Below are the code and all the weights of a small trained network. Each question names an input and a target symbol and asks about switching units off, where a switched-off unit gives its printed mean instead of its output.

import numpy as np


def w(rows, s, z=0):
    codes = np.array(rows[::2]) - 128.0
    scale = np.full(codes.shape[1], s)
    scale[-1] = z or s
    return codes * scale


def norm(h):
    return h / np.sqrt((h * h).mean(-1, keepdims=True) + 1e-5)


def f(y):
    return y / 2 * (1 + np.tanh(0.7978845608 * (y + 0.044715 * y**3)))


def softmax(a):
    e = np.exp(a - a.max(-1, keepdims=True))
    return e / e.sum(-1, keepdims=True)


def log_softmax(a):
    a = a - a.max(-1, keepdims=True)
    return a - np.log(np.exp(a).sum(-1, keepdims=True))


def net(x, mask):
    ids = ['αβγεζηθμξπ'.index(c) for c in x.split()]
    T = len(ids)
    res = E[ids] + P[:T]
    r = norm(res)
    for j in range(3):
        rows = slice(4 * j, 4 * j + 4)
        q, k, v = (r @ M[0][rows].T for M in (Q, K, V))
        z = softmax(np.where(np.tri(T) > 0, q @ k.T / 4**0.5, -1e9)) @ v
        o = O[0][rows]
        res = res + np.where(mask[j], z, o[:, -1]) @ o[:, :-1]
    y = f(norm(res) @ A[0][:, :-1].T + A[0][:, -1])
    res = res + np.where(mask[3:19], y, B[0][:, -1]) @ B[0][:, :-1]
    return log_softmax(norm(res)[-1] @ U[:, :-1].T + U[:, -1])


Q, K, V, O, A, B = {}, {}, {}, {}, {}, {}
E = w([
[72,82,125,87],'α',
[62,57,134,74],'β',
[122,88,143,58],'γ',
[90,65,115,37],'ε',
[111,112,120,91],'ζ',
[78,135,109,68],'η',
[95,132,121,23],'θ',
[46,113,100,72],'μ',
[84,180,121,34],'ξ',
[127,134,144,2],'π',
],0.0071)
P = w([
[146,130,121,149],'0',
[185,134,124,3],'1',
[94,88,51,112],'2',
[136,131,130,150],'3',
[178,119,204,51],'4',
[92,102,54,110],'5',
[131,134,137,150],'6',
[146,135,218,86],'7',
[93,105,53,110],'8',
],0.03)
Q[0] = w([
[204,148,114,132],'head 0',
[180,142,193,42],'head 0',
[134,140,159,130],'head 0',
[172,131,172,180],'head 0',
[88,107,160,102],'head 1',
[97,98,95,174],'head 1',
[146,125,154,174],'head 1',
[122,113,7,118],'head 1',
[128,87,170,83],'head 2',
[102,105,179,191],'head 2',
[138,68,93,89],'head 2',
[134,148,44,127],'head 2',
],0.022)
K[0] = w([
[132,87,135,187],'head 0',
[126,177,254,182],'head 0',
[83,135,158,138],'head 0',
[58,64,142,139],'head 0',
[93,96,148,166],'head 1',
[133,72,84,90],'head 1',
[112,136,164,79],'head 1',
[195,103,35,133],'head 1',
[130,71,178,111],'head 2',
[51,163,161,170],'head 2',
[178,61,95,154],'head 2',
[180,150,50,129],'head 2',
],0.021)
V[0] = w([
[93,103,177,75],'head 0',
[142,226,130,126],'head 0',
[135,121,60,180],'head 0',
[85,96,95,40],'head 0',
[140,145,207,106],'head 1',
[56,8,176,98],'head 1',
[26,148,41,180],'head 1',
[214,149,103,129],'head 1',
[217,129,187,160],'head 2',
[160,112,42,88],'head 2',
[130,203,125,165],'head 2',
[66,42,56,93],'head 2',
],0.014)
O[0] = w([
[188,124,185,154,148],'head 0',
[120,191,133,85,142],'head 0',
[49,113,82,114,97],'head 0',
[134,79,250,116,252],'head 0',
[192,116,92,168,26],'head 1',
[129,97,38,60,102],'head 1',
[60,216,136,73,165],'head 1',
[69,70,153,183,199],'head 1',
[106,40,122,161,216],'head 2',
[249,127,121,177,205],'head 2',
[92,133,180,160,60],'head 2',
[199,198,88,81,160],'head 2',
],0.012,0.0048)
A[0] = w([
[86,178,80,224,8],'neuron 0',
[34,162,144,183,11],'neuron 1',
[131,137,97,245,247],'neuron 2',
[150,134,151,81,140],'neuron 3',
[29,58,99,181,154],'neuron 4',
[94,135,141,64,59],'neuron 5',
[14,119,22,72,81],'neuron 6',
[55,200,181,158,139],'neuron 7',
[92,128,132,94,136],'neuron 8',
[143,79,157,113,148],'neuron 9',
[63,173,115,129,75],'neuron 10',
[137,197,189,227,66],'neuron 11',
[34,182,135,185,41],'neuron 12',
[190,75,148,160,132],'neuron 13',
[5,117,94,118,2],'neuron 14',
[90,125,104,179,51],'neuron 15',
],0.018,0.01)
B[0] = w([
[201,93,160,251,132],'neuron 0',
[76,67,206,91,150],'neuron 1',
[163,104,129,21,218],'neuron 2',
[114,97,102,161,206],'neuron 3',
[164,185,119,169,254],'neuron 4',
[114,117,116,141,175],'neuron 5',
[72,110,191,171,236],'neuron 6',
[173,166,78,108,216],'neuron 7',
[102,118,117,163,183],'neuron 8',
[85,151,123,133,213],'neuron 9',
[139,160,74,115,151],'neuron 10',
[134,221,85,84,163],'neuron 11',
[71,33,177,100,157],'neuron 12',
[85,162,105,165,212],'neuron 13',
[194,178,88,179,165],'neuron 14',
[150,92,105,167,129],'neuron 15',
],0.02,0.0086)
U = w([
[116,182,108,217,171],'α',
[32,54,138,104,116],'β',
[132,108,21,166,173],'γ',
[128,85,82,48,194],'ε',
[153,41,182,158,143],'ζ',
[133,155,250,150,93],'η',
[171,241,107,126,135],'θ',
[33,198,46,111,2],'μ',
[117,137,211,39,125],'ξ',
[227,130,154,138,227],'π',
],0.013,0.0029)

Each question gives the input, a string of symbols that net reads in full, and the target symbol t.
The units are the heads (4 rows each of Q, K, V and O) and the neurons (one row each of A and B). Each row of codes is followed by its name. A weight is (code - 128) times the scale printed after its matrix; where a second scale follows, it is the last column's (O, A, B and U).
mask holds one flag per unit, heads first, then neurons. A switched-off unit (its flag False) gives its mean, the last column of its rows in O or B, instead of its output. The means were averaged over made-up inputs and are rounded, as every weight is.
A unit's drop is (log p(t) with every unit on - log p(t) with that unit switched off) / (log p(t) with every unit on - log p(t) with every unit switched off).
The circuit of an input: a set's keep is (log p(t) with only the set's units on - log p(t) with every unit switched off) / (log p(t) with every unit on - log p(t) with every unit switched off). Starting from the 12 units with the biggest drops (on a tie, the unit counted first), units are removed one at a time, each time the one whose removal leaves the highest keep (on an exact tie, the one counted first), for as long as the keep stays at least 0.8.
units of the circuit, in order: the units of the circuit, biggest drop first
most important unit: the unit with the biggest drop
k most important neurons: the k neurons with the biggest drops, biggest first
which heads matter: for each layer, one digit per head in row order, 1 if its drop is at least 0.15 and else 0, layers parted by /
input α μ α π μ, target ζ: most important unit -> head 1
input ξ β μ ξ η, target θ: units of the circuit, in order -> head 1; head 0; neuron 7
input ξ ξ ξ γ α, target γ: which heads matter -> 110
input π η θ ε α β α α, target β: which heads matter -> 011
input ξ α ξ ξ α ζ η, target η: which heads matter -> 111
input α α ε ε ε α π γ, target ζ: which heads matter -> 011
input ε β α π, target π: units of the circuit, in order -> head 1; neuron 2
input γ μ η π ξ, target ζ: which heads matter -> 011
input β ε ξ γ ξ γ, target ε: units of the circuit, in order -> head 1; head 2; head 0; neuron 4
input η ε γ ζ ε ξ, target ξ: 2 most important neurons -> neuron 1; neuron 12
input ξ α γ α α π ε ξ, target π: which heads matter -> 110
input ξ π ξ ε, target ε: which heads matter -> 011
input ξ ξ α ε η ε ζ π, target α: which heads matter -> 101
input π ξ η, target α: which heads matter -> 000
input θ ε θ ξ β α γ η, target γ: units of the circuit, in order -> head 1; head 0
input θ η ξ α ξ β ξ ξ α, target π: 2 most important neurons -> neuron 4; neuron 2
input π ξ μ ξ μ η η π, target μ: units of the circuit, in order -> head 2; head 0
input μ ξ η α μ θ, target θ: units of the circuit, in order -> head 2
input ε η α π π η μ η ζ, target γ: which heads matter -> 111
input μ π α θ, target θ: most important unit -> neuron 11
input π θ ζ, target α: 2 most important neurons -> neuron 14; neuron 6
input α η ξ γ γ β β γ π, target β: 3 most important neurons -> neuron 4; neuron 3; neuron 2
input π ξ π η ζ μ β α ε, target α: 3 most important neurons -> neuron 14; neuron 6; neuron 4
input ξ β θ η η, target μ: which heads matter -> 110
input ε ε ξ θ ξ ξ, target γ: units of the circuit, in order -> head 2; head 1; neuron 7
